Below is a small trained network, with its code and all its weights. Each question gives an input and a target symbol and asks what happens when units are switched off, that is, made to give their printed mean instead of their output.

import numpy as np


def w(rows, s, z=0):
    codes = np.array(rows[::2]) - 128.0
    scale = np.full(codes.shape[1], s)
    scale[-1] = z or s
    return codes * scale


def norm(h):
    return h / np.sqrt((h * h).mean(-1, keepdims=True) + 1e-5)


def f(y):
    return y / 2 * (1 + np.tanh(0.7978845608 * (y + 0.044715 * y**3)))


def softmax(a):
    e = np.exp(a - a.max(-1, keepdims=True))
    return e / e.sum(-1, keepdims=True)


def log_softmax(a):
    a = a - a.max(-1, keepdims=True)
    return a - np.log(np.exp(a).sum(-1, keepdims=True))


def net(x, mask):
    ids = ['ΓΞΠΣΨαβζθμτφω'.index(c) for c in x.split()]
    T = len(ids)
    res = E[ids] + P[:T]
    r = norm(res)
    for j in range(3):
        rows = slice(3 * j, 3 * j + 3)
        q, k, v = (r @ M[0][rows].T for M in (Q, K, V))
        z = softmax(np.where(np.tri(T) > 0, q @ k.T / 3**0.5, -1e9)) @ v
        o = O[0][rows]
        res = res + np.where(mask[j], z, o[:, -1]) @ o[:, :-1]
    y = f(norm(res) @ A[0][:, :-1].T + A[0][:, -1])
    res = res + np.where(mask[3:11], y, B[0][:, -1]) @ B[0][:, :-1]
    return log_softmax(norm(res)[-1] @ U[:, :-1].T + U[:, -1])


Q, K, V, O, A, B = {}, {}, {}, {}, {}, {}
E = w([
[181,147,162,126],'Γ',
[92,105,98,85],'Ξ',
[70,90,137,143],'Π',
[165,49,65,114],'Σ',
[152,110,187,165],'Ψ',
[164,125,170,148],'α',
[173,128,177,152],'β',
[63,66,154,167],'ζ',
[171,159,156,115],'θ',
[181,159,83,107],'μ',
[168,150,254,127],'τ',
[93,36,118,137],'φ',
[128,136,113,154],'ω',
],0.02)
P = w([
[198,197,178,207],'0',
[114,74,170,129],'1',
[113,59,158,141],'2',
[144,64,155,156],'3',
[174,75,153,205],'4',
[199,94,146,255],'5',
],0.0083)
Q[0] = w([
[214,151,139,112],'h0',
[164,204,149,185],'h0',
[61,165,107,130],'h0',
[174,2,140,219],'h1',
[47,223,148,130],'h1',
[172,43,131,156],'h1',
[146,96,159,221],'h2',
[81,184,97,138],'h2',
[150,127,153,100],'h2',
],0.013)
K[0] = w([
[236,220,166,161],'h0',
[177,160,167,103],'h0',
[92,76,166,69],'h0',
[174,74,88,150],'h1',
[94,179,186,120],'h1',
[142,94,52,217],'h1',
[248,62,54,135],'h2',
[95,202,146,30],'h2',
[128,132,124,108],'h2',
],0.013)
V[0] = w([
[4,96,103,136],'h0',
[108,118,134,172],'h0',
[149,54,117,74],'h0',
[136,151,86,201],'h1',
[94,111,148,167],'h1',
[37,38,207,142],'h1',
[90,190,80,213],'h2',
[160,114,180,139],'h2',
[73,232,231,75],'h2',
],0.011)
O[0] = w([
[163,133,188,166,27],'h0',
[173,40,131,134,172],'h0',
[173,134,153,73,73],'h0',
[51,83,189,24,222],'h1',
[85,139,139,184,190],'h1',
[95,158,53,186,190],'h1',
[2,122,131,68,171],'h2',
[141,170,83,147,196],'h2',
[68,203,166,207,1],'h2',
],0.0081,0.0077)
A[0] = w([
[204,79,102,110,38],'n0',
[157,148,168,228,30],'n1',
[7,18,98,60,149],'n2',
[92,39,138,84,192],'n3',
[86,225,50,99,191],'n4',
[120,121,197,193,128],'n5',
[128,209,162,121,222],'n6',
[163,168,116,99,254],'n7',
],0.012,0.0027)
B[0] = w([
[133,124,77,205,145],'n0',
[144,157,121,70,142],'n1',
[68,200,113,106,254],'n2',
[85,222,71,67,209],'n3',
[136,72,198,202,136],'n4',
[201,177,34,133,143],'n5',
[77,58,124,116,136],'n6',
[144,1,212,142,132],'n7',
],0.0077,0.017)
U = w([
[111,82,138,108,92],'Γ',
[129,120,173,80,85],'Ξ',
[82,131,143,154,61],'Π',
[123,107,132,104,65],'Σ',
[160,190,117,153,94],'Ψ',
[162,145,111,111,76],'α',
[180,174,125,109,106],'β',
[87,149,130,195,73],'ζ',
[105,94,190,203,254],'θ',
[154,71,134,7,92],'μ',
[170,204,188,164,237],'τ',
[122,66,62,155,101],'φ',
[4,151,96,43,150],'ω',
],0.011,0.0065)

Each question gives the input, a string of symbols that net reads in full, and the target symbol t.
The units are the heads (3 rows each of Q, K, V and O) and the neurons (one row each of A and B). Each row of codes is followed by its name. A weight is (code - 128) times the scale printed after its matrix; where a second scale follows, it is the last column's (O, A, B and U).
mask holds one flag per unit, heads first, then neurons. A switched-off unit (its flag False) gives its mean, the last column of its rows in O or B, instead of its output. The means were averaged over made-up inputs and are rounded, as every weight is.
A unit's drop is (log p(t) with every unit on - log p(t) with that unit switched off) / (log p(t) with every unit on - log p(t) with every unit switched off).
The circuit of an input: a set's keep is (log p(t) with only the set's units on - log p(t) with every unit switched off) / (log p(t) with every unit on - log p(t) with every unit switched off). Starting from all 11 units, units are removed one at a time, each time the one whose removal leaves the highest keep (on an exact tie, the one counted first), for as long as the keep stays at least 0.8.
circuit, biggest first: the units of the circuit, biggest drop first
most important unit: the unit with the biggest drop
top k neurons: the k neurons with the biggest drops, biggest first
heads that matter: for each layer, one digit per head in row order, 1 if its drop is at least 0.15 and else 0, layers parted by /
drop of u: that unit's drop, to one decimal
input Γ ζ φ, target φ: most important unit : h1
input φ τ α, target φ: heads that matter : 011
input ω φ β Ξ, target φ: heads that matter : 111
input Π Ψ τ, target τ: heads that matter : 001
input Σ ω ω Π ω τ, target μ: heads that matter : 001
input Ψ φ Π θ φ, target φ: heads that matter : 000
input φ θ Γ, target φ: heads that matter : 011
input Σ Π Ψ, target μ: heads that matter : 001
input τ τ Ψ Ψ θ, target θ: heads that matter : 100
input β θ τ ζ θ μ, target μ: circuit, biggest first : (h1; n2)
input Γ θ θ, target θ: heads that matter : 101
input ω Σ θ Ξ ω, target φ: heads that matter : 001
input θ Ψ Γ, target θ: top 2 neurons : (n3; n4)
input ζ θ Γ, target θ: top 2 neurons : (n4; n3)
input ω ω Σ θ ω, target φ: top 2 neurons : (n0; n2)
input Σ ω θ Ψ θ, target μ: drop of h2 : 0.5
input μ Ψ μ, target μ: drop of n7 : 0.2
input β θ Ξ θ τ, target τ: drop of n3 : 0.2
input Ψ Ξ ω τ φ θ, target φ: top neuron : (n2)
